Here is a tiny trained network, its code and every weight. The questions are about switching its units off for an input and a target symbol, where a switched-off unit gives its printed mean instead of its output.

import numpy as np


def w(rows, s, z=0):
    codes = np.array(rows[::2]) - 128.0
    scale = np.full(codes.shape[1], s)
    scale[-1] = z or s
    return codes * scale


def f(y):
    return np.maximum(y, 0)


def softmax(a):
    e = np.exp(a - a.max(-1, keepdims=True))
    return e / e.sum(-1, keepdims=True)


def log_softmax(a):
    a = a - a.max(-1, keepdims=True)
    return a - np.log(np.exp(a).sum(-1, keepdims=True))


def net(x, mask):
    ids = ['ΛΩεμξσφψ'.index(c) for c in x.split()]
    T = len(ids)
    res = E[ids] + P[:T]
    q, k, v = (res @ M[0].T for M in (Q, K, V))
    z = softmax(np.where(np.tri(T) > 0, q @ k.T / 2**0.5, -1e9)) @ v
    res = res + np.where(mask[0], z, O[0][:, -1]) @ O[0][:, :-1]
    y = f(res @ A[0][:, :-1].T + A[0][:, -1])
    res = res + np.where(mask[1:13], y, B[0][:, -1]) @ B[0][:, :-1]
    return log_softmax(res[-1] @ U[:, :-1].T + U[:, -1])


Q, K, V, O, A, B = {}, {}, {}, {}, {}, {}
E = w([
[146,175,6,111],'Λ',
[51,160,149,151],'Ω',
[133,127,112,160],'ε',
[169,203,126,125],'μ',
[105,88,62,150],'ξ',
[235,130,89,149],'σ',
[77,168,34,125],'φ',
[252,131,220,176],'ψ',
],0.022)
P = w([
[135,131,117,199],'0',
[168,214,30,182],'1',
[134,134,123,162],'2',
[164,221,38,179],'3',
[134,134,123,126],'4',
[140,230,49,193],'5',
[123,109,149,95],'6',
[148,246,62,206],'7',
[126,106,158,66],'8',
[148,240,63,217],'9',
[130,104,155,33],'10',
[149,243,50,226],'11',
[132,106,163,39],'12',
],0.013)
Q[0] = w([
[155,109,107,140],'head 1',
[170,228,74,250],'head 1',
],0.02)
K[0] = w([
[142,119,121,96],'head 1',
[127,86,162,1],'head 1',
],0.023)
V[0] = w([
[226,107,98,126],'head 1',
[138,249,209,135],'head 1',
],0.015)
O[0] = w([
[124,204,252,57,229],'head 1',
[98,162,159,249,254],'head 1',
],0.013,0.004)
A[0] = w([
[142,200,76,161,119],'neuron 1',
[136,158,154,52,123],'neuron 2',
[96,16,69,101,88],'neuron 3',
[19,101,157,121,203],'neuron 4',
[133,149,143,211,123],'neuron 5',
[243,136,138,131,60],'neuron 6',
[159,96,171,186,70],'neuron 7',
[161,59,254,123,73],'neuron 8',
[101,79,83,152,254],'neuron 9',
[96,207,167,82,101],'neuron 10',
[147,189,79,173,209],'neuron 11',
[154,130,231,150,235],'neuron 12',
],0.0098,0.005)
B[0] = w([
[83,90,163,134,228],'neuron 1',
[161,117,56,254,214],'neuron 2',
[101,188,162,139,177],'neuron 3',
[180,99,71,83,170],'neuron 4',
[134,140,98,145,252],'neuron 5',
[38,135,129,108,176],'neuron 6',
[93,132,73,36,174],'neuron 7',
[27,113,72,133,187],'neuron 8',
[212,81,192,91,212],'neuron 9',
[156,83,129,114,245],'neuron 10',
[64,82,184,78,253],'neuron 11',
[167,114,125,158,253],'neuron 12',
],0.008,0.016)
U = w([
[134,142,124,107,205],'Λ',
[106,103,81,150,68],'Ω',
[59,147,139,48,196],'ε',
[43,206,47,157,34],'μ',
[97,190,2,139,94],'ξ',
[178,166,77,193,85],'σ',
[126,112,145,57,254],'φ',
[119,154,169,118,140],'ψ',
],0.0082,0.0041)

Each question gives the input, a string of symbols that net reads in full, and the target symbol t.
The units are the heads (2 rows each of Q, K, V and O) and the neurons (one row each of A and B). Each row of codes is followed by its name. A weight is (code - 128) times the scale printed after its matrix; where a second scale follows, it is the last column's (O, A, B and U).
mask holds one flag per unit, heads first, then neurons. A switched-off unit (its flag False) gives its mean, the last column of its rows in O or B, instead of its output. The means were averaged over made-up inputs and are rounded, as every weight is.
A unit's drop is (log p(t) with every unit on - log p(t) with that unit switched off) / (log p(t) with every unit on - log p(t) with every unit switched off).
The circuit of an input: a set's keep is (log p(t) with only the set's units on - log p(t) with every unit switched off) / (log p(t) with every unit on - log p(t) with every unit switched off). Starting from the 12 units with the biggest drops (on a tie, the unit counted first), units are removed one at a time, each time the one whose removal leaves the highest keep (on an exact tie, the one counted first), for as long as the keep stays at least 0.8.
circuit, biggest first: the units of the circuit, biggest drop first
most important unit: the unit with the biggest drop
k most important neurons: the k neurons with the biggest drops, biggest first
drop of u: that unit's drop, to one decimal
input Ω μ ξ Λ Ω Ω Ω ψ ξ σ, target ξ: circuit, biggest first -> head 1; neuron 9; neuron 2
input Ω Ω μ ε, target μ: circuit, biggest first -> head 1; neuron 9
input μ Ω ξ μ φ, target φ: circuit, biggest first -> neuron 2; head 1
input Ω ξ ε Ω, target ε: circuit, biggest first -> neuron 2
input Ω μ Ω Ω ξ Ω σ Ω Ω Ω ξ μ, target ξ: 2 most important neurons -> neuron 2; neuron 9
input σ ξ ε ξ ξ μ Ω φ, target Ω: 2 most important neurons -> neuron 9; neuron 11
input Ω Ω ξ σ, target ξ: circuit, biggest first -> head 1; neuron 2; neuron 9
input ψ ξ ξ ε ψ Ω Ω Ω μ σ, target μ: 3 most important neurons -> neuron 9; neuron 5; neuron 10
input ε Ω ξ, target φ: 2 most important neurons -> neuron 5; neuron 8
input μ ξ ε σ Ω μ, target Ω: 3 most important neurons -> neuron 11; neuron 9; neuron 1
input Ω ψ φ, target ε: 3 most important neurons -> neuron 2; neuron 12; neuron 3
input Λ ξ μ ξ, target μ: 2 most important neurons -> neuron 10; neuron 5
input σ σ ξ Ω ξ σ ξ Ω φ ε, target φ: 2 most important neurons -> neuron 2; neuron 9
input ε Ω μ Ω Λ φ ε Ω ε σ, target ε: most important unit -> neuron 2
input Ω φ ψ ε σ Ω, target σ: drop of neuron 2 -> 1.5
input ξ μ μ ψ, target μ: drop of head 1 -> 0.3
input Ω Ω Ω ε σ φ σ σ ξ μ Ω μ, target Ω: drop of head 1 -> 1.2
